Below is a small trained network, with its code and all its weights. Each question gives an input and a target symbol and asks what happens when units are switched off, that is, made to give their printed mean instead of their output.

import numpy as np


def w(rows, s, z=0):
    codes = np.array(rows[::2]) - 128.0
    scale = np.full(codes.shape[1], s)
    scale[-1] = z or s
    return codes * scale


def norm(h):
    return h / np.sqrt((h * h).mean(-1, keepdims=True) + 1e-5)


def f(y):
    return np.maximum(y, 0)


def softmax(a):
    e = np.exp(a - a.max(-1, keepdims=True))
    return e / e.sum(-1, keepdims=True)


def log_softmax(a):
    a = a - a.max(-1, keepdims=True)
    return a - np.log(np.exp(a).sum(-1, keepdims=True))


def net(x, mask):
    ids = ['βεζπψω'.index(c) for c in x.split()]
    T = len(ids)
    res = E[ids] + P[:T]
    r = norm(res)
    for j in range(2):
        rows = slice(2 * j, 2 * j + 2)
        q, k, v = (r @ M[0][rows].T for M in (Q, K, V))
        z = softmax(np.where(np.tri(T) > 0, q @ k.T / 2**0.5, -1e9)) @ v
        o = O[0][rows]
        res = res + np.where(mask[j], z, o[:, -1]) @ o[:, :-1]
    y = f(norm(res) @ A[0][:, :-1].T + A[0][:, -1])
    res = res + np.where(mask[2:10], y, B[0][:, -1]) @ B[0][:, :-1]
    return log_softmax(norm(res)[-1] @ U[:, :-1].T + U[:, -1])


Q, K, V, O, A, B = {}, {}, {}, {}, {}, {}
E = w([
[163,159,141,154,74,139,127],'β',
[175,149,150,129,109,155,151],'ε',
[96,147,191,161,113,175,118],'ζ',
[138,138,153,144,66,145,145],'π',
[150,111,143,149,107,113,166],'ψ',
[120,211,120,253,121,39,91],'ω',
],0.018)
P = w([
[30,52,28,67,233,109,71],'0',
[109,85,127,189,240,193,123],'1',
[137,117,118,124,148,121,109],'2',
[155,99,136,143,169,125,82],'3',
[184,148,150,92,101,116,82],'4',
[157,141,183,103,114,160,88],'5',
[117,178,208,90,60,170,36],'6',
[120,146,253,146,179,232,88],'7',
[145,114,240,81,159,246,142],'8',
[95,156,236,71,89,201,135],'9',
],0.0058)
Q[0] = w([
[130,100,188,110,68,181,169],'h0',
[183,129,212,141,108,188,131],'h0',
[122,150,179,190,57,164,178],'h1',
[99,102,2,60,151,147,113],'h1',
],0.0094)
K[0] = w([
[171,181,33,170,137,93,113],'h0',
[73,222,27,175,166,109,103],'h0',
[67,93,89,60,113,98,56],'h1',
[128,254,179,192,65,96,221],'h1',
],0.0076)
V[0] = w([
[165,110,182,74,89,169,174],'h0',
[119,144,186,164,175,78,142],'h0',
[87,55,110,137,1,40,145],'h1',
[213,140,137,133,183,67,138],'h1',
],0.0092)
O[0] = w([
[50,104,55,16,201,173,98,52],'h0',
[98,38,132,46,33,108,211,172],'h0',
[150,215,154,36,234,54,215,122],'h1',
[145,189,88,198,51,253,221,2],'h1',
],0.0056,0.008)
A[0] = w([
[56,172,183,225,72,9,141,156],'n0',
[241,117,132,168,52,127,225,47],'n1',
[194,191,177,144,198,91,111,103],'n2',
[89,163,165,100,208,41,188,193],'n3',
[150,253,51,71,130,207,191,254],'n4',
[103,50,242,99,45,83,145,79],'n5',
[98,133,163,86,111,198,44,185],'n6',
[126,105,66,246,17,202,156,185],'n7',
],0.0064,0.0035)
B[0] = w([
[173,175,188,93,54,70,157,255],'n0',
[217,107,100,162,124,20,148,189],'n1',
[145,114,107,141,100,227,70,191],'n2',
[67,131,68,106,78,192,147,208],'n3',
[35,50,199,161,89,108,254,149],'n4',
[175,175,163,119,128,107,161,246],'n5',
[185,48,117,135,84,90,179,205],'n6',
[139,165,6,85,170,115,132,207],'n7',
],0.0078,0.0075)
U = w([
[160,177,98,230,181,2,166,173],'β',
[165,19,181,130,117,60,88,94],'ε',
[173,198,175,165,134,166,87,2],'ζ',
[116,130,120,49,187,104,117,228],'π',
[117,68,60,163,95,162,113,169],'ψ',
[60,95,163,163,113,132,222,62],'ω',
],0.0065,0.001)

Each question gives the input, a string of symbols that net reads in full, and the target symbol t.
The units are the heads (2 rows each of Q, K, V and O) and the neurons (one row each of A and B). Each row of codes is followed by its name. A weight is (code - 128) times the scale printed after its matrix; where a second scale follows, it is the last column's (O, A, B and U).
mask holds one flag per unit, heads first, then neurons. A switched-off unit (its flag False) gives its mean, the last column of its rows in O or B, instead of its output. The means were averaged over made-up inputs and are rounded, as every weight is.
A unit's drop is (log p(t) with every unit on - log p(t) with that unit switched off) / (log p(t) with every unit on - log p(t) with every unit switched off).
The circuit of an input: a set's keep is (log p(t) with only the set's units on - log p(t) with every unit switched off) / (log p(t) with every unit on - log p(t) with every unit switched off). Starting from all 10 units, units are removed one at a time, each time the one whose removal leaves the highest keep (on an exact tie, the one counted first), for as long as the keep stays at least 0.8.
circuit, biggest first: the units of the circuit, biggest drop first
top k neurons: the k neurons with the biggest drops, biggest first
heads that matter: for each layer, one digit per head in row order, 1 if its drop is at least 0.15 and else 0, layers parted by /
drop when u is switched off: that unit's drop, to one decimal
input ε ζ ε ζ ω ε π π ε ω, target ψ: heads that matter -> 11
input β ε ζ ζ ε ε π, target ζ: circuit, biggest first -> (h0; n1)
input ω ε ω ζ ψ ε β ε, target β: circuit, biggest first -> (n1; h1; h0; n7)
input ψ ζ ε ζ ε ε ω ε, target ω: circuit, biggest first -> (h1; n4)
input π π ζ β β ε, target π: circuit, biggest first -> (h1; h0; n3)
input β π ψ ε ζ β, target ζ: heads that matter -> 11
input ψ ζ ε ε ψ β, target ω: circuit, biggest first -> (h1; n4; h0)
input ε π ε, target ψ: circuit, biggest first -> (h1; h0)
input ψ ζ π ψ, target ω: circuit, biggest first -> (h1; h0; n4; n3)
input ε ζ π β ζ ε β ε ζ, target ψ: heads that matter -> 01
input β π β ζ, target ζ: heads that matter -> 11
input ε π β ψ ζ ζ π ζ β, target ψ: circuit, biggest first -> (h1; n7)
input β ζ π β β ε ω ω, target ζ: top 2 neurons -> (n2; n1)
input β ζ β ζ ε ε ε, target ζ: circuit, biggest first -> (h0; n2)
input ψ ψ ζ π ζ ζ ε, target ω: circuit, biggest first -> (h1; n4; h0)
input β ε β ζ π ζ π ζ ζ β, target ζ: circuit, biggest first -> (h0; n2)
input β β ψ ζ ε, target ζ: top 2 neurons -> (n2; n6)
input π ω ζ ε ζ ω, target π: drop when n1 is switched off -> 0.1
input ω ζ ζ ω ζ π, target β: drop when n7 is switched off -> 0.2
input ψ ε π β ζ π ζ ε ζ, target ω: drop when h1 is switched off -> 1.0
